Below is a small trained network, with its code and all its weights. Each question gives an input and a class and asks what happens when units are switched off, that is, made to give their printed mean instead of their output.

import numpy as np


def w(rows, s, z=0):
    codes = np.array(rows[::2]) - 128.0
    scale = np.full(codes.shape[1], s)
    scale[-1] = z or s
    return codes * scale


def norm(h):
    return h / np.sqrt((h * h).mean(-1, keepdims=True) + 1e-5)


def f(y):
    return np.maximum(y, 0)


def log_softmax(a):
    a = a - a.max(-1, keepdims=True)
    return a - np.log(np.exp(a).sum(-1, keepdims=True))


def net(x, mask):
    res = np.array(x, float).reshape(1, 8) / 4 @ E
    u = 0
    for l in range(2):
        y = f(norm(res) @ A[l][:, :-1].T + A[l][:, -1])
        res = res + np.where(mask[u : u + 9], y, B[l][:, -1]) @ B[l][:, :-1]
        u += 9
    return log_softmax(norm(res)[-1] @ U[:, :-1].T + U[:, -1])


A, B = {}, {}
E = w([
[197,231,2,42,124,159,252,99,81],'x0',
[240,134,137,14,82,184,45,148,207],'x1',
[128,125,124,128,126,125,128,126,128],'x2',
[131,127,126,128,133,123,124,125,127],'x3',
[130,43,77,146,142,172,174,190,153],'x4',
[86,97,82,60,108,110,81,158,14],'x5',
[168,46,186,91,99,104,233,26,88],'x6',
[169,125,90,197,66,174,93,105,93],'x7',
],0.008)
A[0] = w([
[157,160,91,223,66,159,106,108,71,38],'L0N0',
[140,206,77,99,130,153,195,129,109,61],'L0N1',
[114,250,174,130,132,96,94,61,94,56],'L0N2',
[80,170,124,201,143,82,173,133,92,2],'L0N3',
[121,80,68,151,146,156,182,180,158,43],'L0N4',
[49,166,153,51,188,76,178,174,166,66],'L0N5',
[54,140,81,76,105,110,112,150,48,69],'L0N6',
[85,193,53,154,160,99,113,163,154,48],'L0N7',
[130,202,122,200,126,127,180,97,231,45],'L0N8',
],0.016,0.0084)
B[0] = w([
[199,71,62,222,85,175,109,66,157,206],'L0N0',
[86,244,69,138,137,19,170,89,126,255],'L0N1',
[115,55,78,122,75,138,204,243,160,222],'L0N2',
[8,98,102,28,225,193,84,46,153,213],'L0N3',
[106,65,91,117,106,130,190,207,152,186],'L0N4',
[223,70,53,242,72,186,105,60,158,227],'L0N5',
[209,103,189,106,217,103,119,176,101,225],'L0N6',
[95,193,206,161,70,215,141,129,70,203],'L0N7',
[227,109,219,92,239,96,121,182,115,228],'L0N8',
],0.017,0.0082)
A[1] = w([
[71,127,165,202,107,5,47,146,157,22],'L1N0',
[76,71,174,193,127,109,78,147,151,172],'L1N1',
[164,191,104,16,79,154,70,142,222,64],'L1N2',
[93,210,135,165,118,174,69,201,137,83],'L1N3',
[121,87,179,107,92,98,234,46,82,56],'L1N4',
[99,72,90,103,74,121,166,230,135,44],'L1N5',
[183,115,80,144,98,127,83,99,141,26],'L1N6',
[158,104,89,111,124,109,66,165,12,2],'L1N7',
[84,102,102,151,168,133,180,141,118,68],'L1N8',
],0.018,0.0033)
B[1] = w([
[107,206,92,170,113,96,207,141,95,168],'L1N0',
[159,214,50,96,142,68,186,110,94,247],'L1N1',
[24,73,91,99,222,165,69,109,88,180],'L1N2',
[137,58,226,122,7,82,109,68,109,173],'L1N3',
[128,127,240,177,51,186,82,136,84,192],'L1N4',
[87,159,129,128,93,158,126,189,187,212],'L1N5',
[138,120,106,134,131,174,125,71,148,202],'L1N6',
[168,115,189,130,209,101,167,146,192,180],'L1N7',
[105,130,112,73,93,112,32,153,154,208],'L1N8',
],0.017,0.011)
U = w([
[104,216,61,115,132,41,178,100,60,252],'0',
[212,87,204,100,244,106,133,186,121,141],'1',
[18,87,91,70,192,193,32,79,99,154],'2',
[204,83,50,188,96,200,120,75,153,63],'3',
[88,118,106,99,71,151,141,243,170,74],'4',
[124,120,254,152,47,162,92,114,60,60],'5',
],0.014,0.0018)

Each question gives the input, the list of numbers given to net, and the class t.
The units are the neurons (one row each of A and B). Each row of codes is followed by its name. A weight is (code - 128) times the scale printed after its matrix; where a second scale follows, it is the last column's (A, B and U).
mask holds one flag per neuron, layer by layer. A switched-off neuron (its flag False) gives its mean, the last column of its row in B, instead of its output. The means were averaged over made-up inputs and are rounded, as every weight is.
A unit's drop is (log p(t) with every unit on - log p(t) with that unit switched off) / (log p(t) with every unit on - log p(t) with every unit switched off).
The circuit of an input: a set's keep is (log p(t) with only the set's units on - log p(t) with every unit switched off) / (log p(t) with every unit on - log p(t) with every unit switched off). Starting from the 12 units with the biggest drops (on a tie, the unit counted first), units are removed one at a time, each time the one whose removal leaves the highest keep (on an exact tie, the one counted first), for as long as the keep stays at least 0.8.
circuit, biggest first: the units of the circuit, biggest drop first
top k neurons: the k neurons with the biggest drops, biggest first
k most important neurons of layer l: the k neurons of layer l with the biggest drops, biggest first
input [6,-5,5,-6,2,0,-8,2], class 5: circuit, biggest first => (L0N7)
input [-6,-1,-6,3,8,-7,0,1], class 4: top 3 neurons => (L0N4, L0N6, L1N5)
input [-7,3,1,5,-1,-8,8,7], class 1: 2 most important neurons of layer 0 => (L0N1, L0N7)
input [-5,-7,-5,-7,3,-2,-6,-8], class 3: top 2 neurons => (L0N5, L1N2)
input [7,6,-2,4,4,4,-1,-1], class 0: 2 most important neurons of layer 0 => (L0N1, L0N3)
input [-3,-2,-2,1,-6,3,-8,4], class 5: top 2 neurons => (L0N7, L1N3)
input [0,1,3,-8,-3,-2,8,4], class 5: top 2 neurons => (L1N4, L0N5)
input [-1,7,1,-8,8,-1,-3,3], class 4: top 3 neurons => (L0N4, L1N5, L0N3)
input [5,5,-4,8,-7,3,0,6], class 4: top 3 neurons => (L0N2, L0N5, L1N5)
input [3,5,-2,-6,-6,4,-4,1], class 4: top 2 neurons => (L0N2, L1N5)
input [-7,4,4,-4,-3,7,0,7], class 0: 2 most important neurons of layer 0 => (L0N5, L0N8)
input [0,8,1,-3,-7,6,2,-3], class 2: top 3 neurons => (L1N2, L0N8, L0N4)
input [1,-6,-8,-6,-5,7,-7,1], class 1: top 2 neurons => (L0N6, L1N7)
input [-5,2,-1,-5,7,5,-8,-4], class 5: circuit, biggest first => (L1N3)
input [1,5,-8,1,4,0,8,-8], class 3: top 3 neurons => (L0N5, L0N7, L1N6)
input [-4,-6,-8,5,6,-3,-6,-4], class 2: 3 most important neurons of layer 0 => (L0N3, L0N2, L0N4)
input [-2,8,-7,3,-4,-7,8,-2], class 2: top 3 neurons => (L1N2, L0N6, L0N7)
input [5,8,0,2,2,3,1,-3], class 2: top 2 neurons => (L1N2, L1N1)
input [6,-4,7,2,1,5,6,-7], class 3: 3 most important neurons of layer 0 => (L0N5, L0N8, L0N7)
input [-1,5,6,2,4,-8,-3,6], class 1: 2 most important neurons of layer 0 => (L0N8, L0N5)
input [-8,-7,6,-3,-1,-6,1,-8], class 0: circuit, biggest first => (L1N1)
input [-4,-2,8,-6,-7,5,5,5], class 4: top 2 neurons => (L0N2, L0N5)
input [4,-8,3,-1,2,-4,6,-7], class 2: 3 most important neurons of layer 0 => (L0N3, L0N0, L0N7)
input [-4,-5,-6,-5,6,2,5,-1], class 4: top 3 neurons => (L0N4, L1N5, L1N2)
input [-6,-3,2,-8,-4,-6,-5,1], class 0: 2 most important neurons of layer 0 => (L0N6, L0N4)
input [-5,6,4,-7,-7,-2,5,1], class 4: 4 most important neurons of layer 0 => (L0N2, L0N3, L0N5, L0N0)
input [3,-4,-8,-5,3,5,-1,3], class 1: circuit, biggest first => (L0N6)
